Below are the code and all the weights of a small trained network. Each question names an input and a class and asks about switching units off, where a switched-off unit gives its printed mean instead of its output.

import numpy as np


def w(rows, s, z=0):
    codes = np.array(rows[::2]) - 128.0
    scale = np.full(codes.shape[1], s)
    scale[-1] = z or s
    return codes * scale


def f(y):
    return y / 2 * (1 + np.tanh(0.7978845608 * (y + 0.044715 * y**3)))


def log_softmax(a):
    a = a - a.max(-1, keepdims=True)
    return a - np.log(np.exp(a).sum(-1, keepdims=True))


def net(x, mask):
    res = np.array(x, float).reshape(1, 7) / 4 @ E
    y = f(res @ A[0][:, :-1].T + A[0][:, -1])
    res = res + np.where(mask, y, B[0][:, -1]) @ B[0][:, :-1]
    return log_softmax(res[-1] @ U[:, :-1].T + U[:, -1])


A, B = {}, {}
E = w([
[166,109,28,191,157,129,94,149,85],'x0',
[217,94,174,143,170,78,159,138,49],'x1',
[104,150,73,105,34,113,193,99,187],'x2',
[80,105,86,145,98,118,222,201,131],'x3',
[134,161,108,103,136,113,153,5,111],'x4',
[121,112,132,57,118,52,110,84,123],'x5',
[66,120,101,133,143,62,153,161,121],'x6',
],0.011)
A[0] = w([
[139,172,133,127,165,167,33,83,145,164],'n1',
[147,110,139,112,131,139,162,62,103,193],'n2',
[101,153,254,135,124,221,112,105,161,253],'n3',
[184,117,158,190,155,128,135,163,89,174],'n4',
[107,112,71,174,82,200,93,130,146,165],'n5',
[151,113,142,118,106,62,129,79,110,170],'n6',
[148,157,141,110,118,125,188,58,97,159],'n7',
[137,146,103,176,178,98,69,127,83,152],'n8',
[142,159,176,93,113,185,139,146,165,138],'n9',
[97,159,171,93,94,122,146,152,157,137],'n10',
[161,121,145,195,166,145,142,169,30,177],'n11',
[113,124,162,92,203,137,115,154,101,185],'n12',
[162,131,114,102,124,132,167,64,77,152],'n13',
[89,161,64,185,119,233,164,133,149,179],'n14',
[37,115,120,124,99,69,166,202,136,157],'n15',
],0.012,0.0054)
B[0] = w([
[133,79,175,83,42,132,2,76,26,197],'n1',
[156,153,130,174,149,102,140,100,132,178],'n2',
[212,83,161,139,216,121,91,115,172,235],'n3',
[127,49,218,117,115,178,157,209,100,213],'n4',
[131,143,47,180,126,126,138,180,121,201],'n5',
[151,153,130,161,133,157,151,109,142,181],'n6',
[153,172,79,154,169,25,207,75,156,190],'n7',
[117,93,159,138,129,136,143,123,95,184],'n8',
[176,133,109,156,201,87,84,140,196,177],'n9',
[126,130,127,83,146,125,183,106,168,187],'n10',
[112,63,167,143,143,205,153,203,96,236],'n11',
[156,152,146,160,147,173,124,122,122,189],'n12',
[143,159,148,176,120,94,180,107,86,179],'n13',
[117,190,45,146,206,154,134,178,155,236],'n14',
[105,99,132,70,90,143,213,86,82,249],'n15',
],0.0096,0.016)
U = w([
[22,175,66,182,57,196,145,195,129,131],'0',
[71,173,53,82,145,104,203,129,203,166],'1',
[80,152,124,107,2,77,189,27,79,103],'2',
[118,134,100,159,163,117,9,69,79,22],'3',
[135,115,206,102,112,101,78,76,234,69],'4',
[197,172,91,217,208,86,155,102,192,230],'5',
[109,48,199,131,125,182,103,145,59,220],'6',
[151,116,67,121,48,95,2,124,130,3],'7',
],0.0084,0.0026)

Each question gives the input, the list of numbers given to net, and the class t.
The units are the neurons (one row each of A and B). Each row of codes is followed by its name. A weight is (code - 128) times the scale printed after its matrix; where a second scale follows, it is the last column's (A, B and U).
mask holds one flag per neuron, in row order. A switched-off neuron (its flag False) gives its mean, the last column of its row in B, instead of its output. The means were averaged over made-up inputs and are rounded, as every weight is.
A unit's drop is (log p(t) with every unit on - log p(t) with that unit switched off) / (log p(t) with every unit on - log p(t) with every unit switched off).
The circuit of an input: a set's keep is (log p(t) with only the set's units on - log p(t) with every unit switched off) / (log p(t) with every unit on - log p(t) with every unit switched off). Starting from the 12 units with the biggest drops (on a tie, the unit counted first), units are removed one at a time, each time the one whose removal leaves the highest keep (on an exact tie, the one counted first), for as long as the keep stays at least 0.8.
units of the circuit, in order: the units of the circuit, biggest drop first
most important unit: the unit with the biggest drop
top k neurons: the k neurons with the biggest drops, biggest first
drop when u is switched off: that unit's drop, to one decimal
input [4,-8,0,0,8,4,4], class 2: units of the circuit, in order -> [n3; n1]
input [4,-2,3,4,0,-2,-8], class 0: top 4 neurons -> [n3; n7; n5; n2]
input [7,-5,-3,-5,7,3,5], class 3: most important unit -> n15
input [3,1,-2,1,0,-6,5], class 6: top 4 neurons -> [n4; n11; n8; n7]
input [8,4,8,-4,-3,7,-8], class 2: units of the circuit, in order -> [n3; n14]
input [1,-4,-4,-1,5,6,-1], class 3: top 3 neurons -> [n15; n1; n10]
input [3,-5,-1,2,-2,2,8], class 1: top 3 neurons -> [n1; n11; n4]
input [-2,-7,0,-1,2,3,1], class 4: top 2 neurons -> [n14; n1]
input [-3,-8,-2,6,7,8,-6], class 5: units of the circuit, in order -> [n15; n7]
input [-2,-2,1,-8,5,-1,6], class 3: units of the circuit, in order -> [n1; n4]
input [-4,-3,-7,3,-4,-5,-6], class 5: top 4 neurons -> [n9; n3; n15; n14]
input [5,0,3,-7,1,-6,4], class 6: top 3 neurons -> [n1; n8; n7]
input [8,-5,7,-8,0,6,7], class 7: top 2 neurons -> [n15; n7]
input [-7,-1,0,3,-5,0,8], class 2: top neuron -> [n15]
input [-6,-3,8,-1,2,5,5], class 2: top 2 neurons -> [n14; n15]
input [-4,5,1,-4,0,-5,-7], class 4: units of the circuit, in order -> [n14; n3; n5]
input [-7,0,3,-8,-2,-8,4], class 4: drop when n14 is switched off -> 0.3
input [1,1,-3,-3,8,2,0], class 2: drop when n7 is switched off -> 0.1
input [-4,3,0,-3,-6,5,7], class 2: drop when n14 is switched off -> 0.2
input [6,6,-1,-3,8,0,-6], class 6: units of the circuit, in order -> [n4]
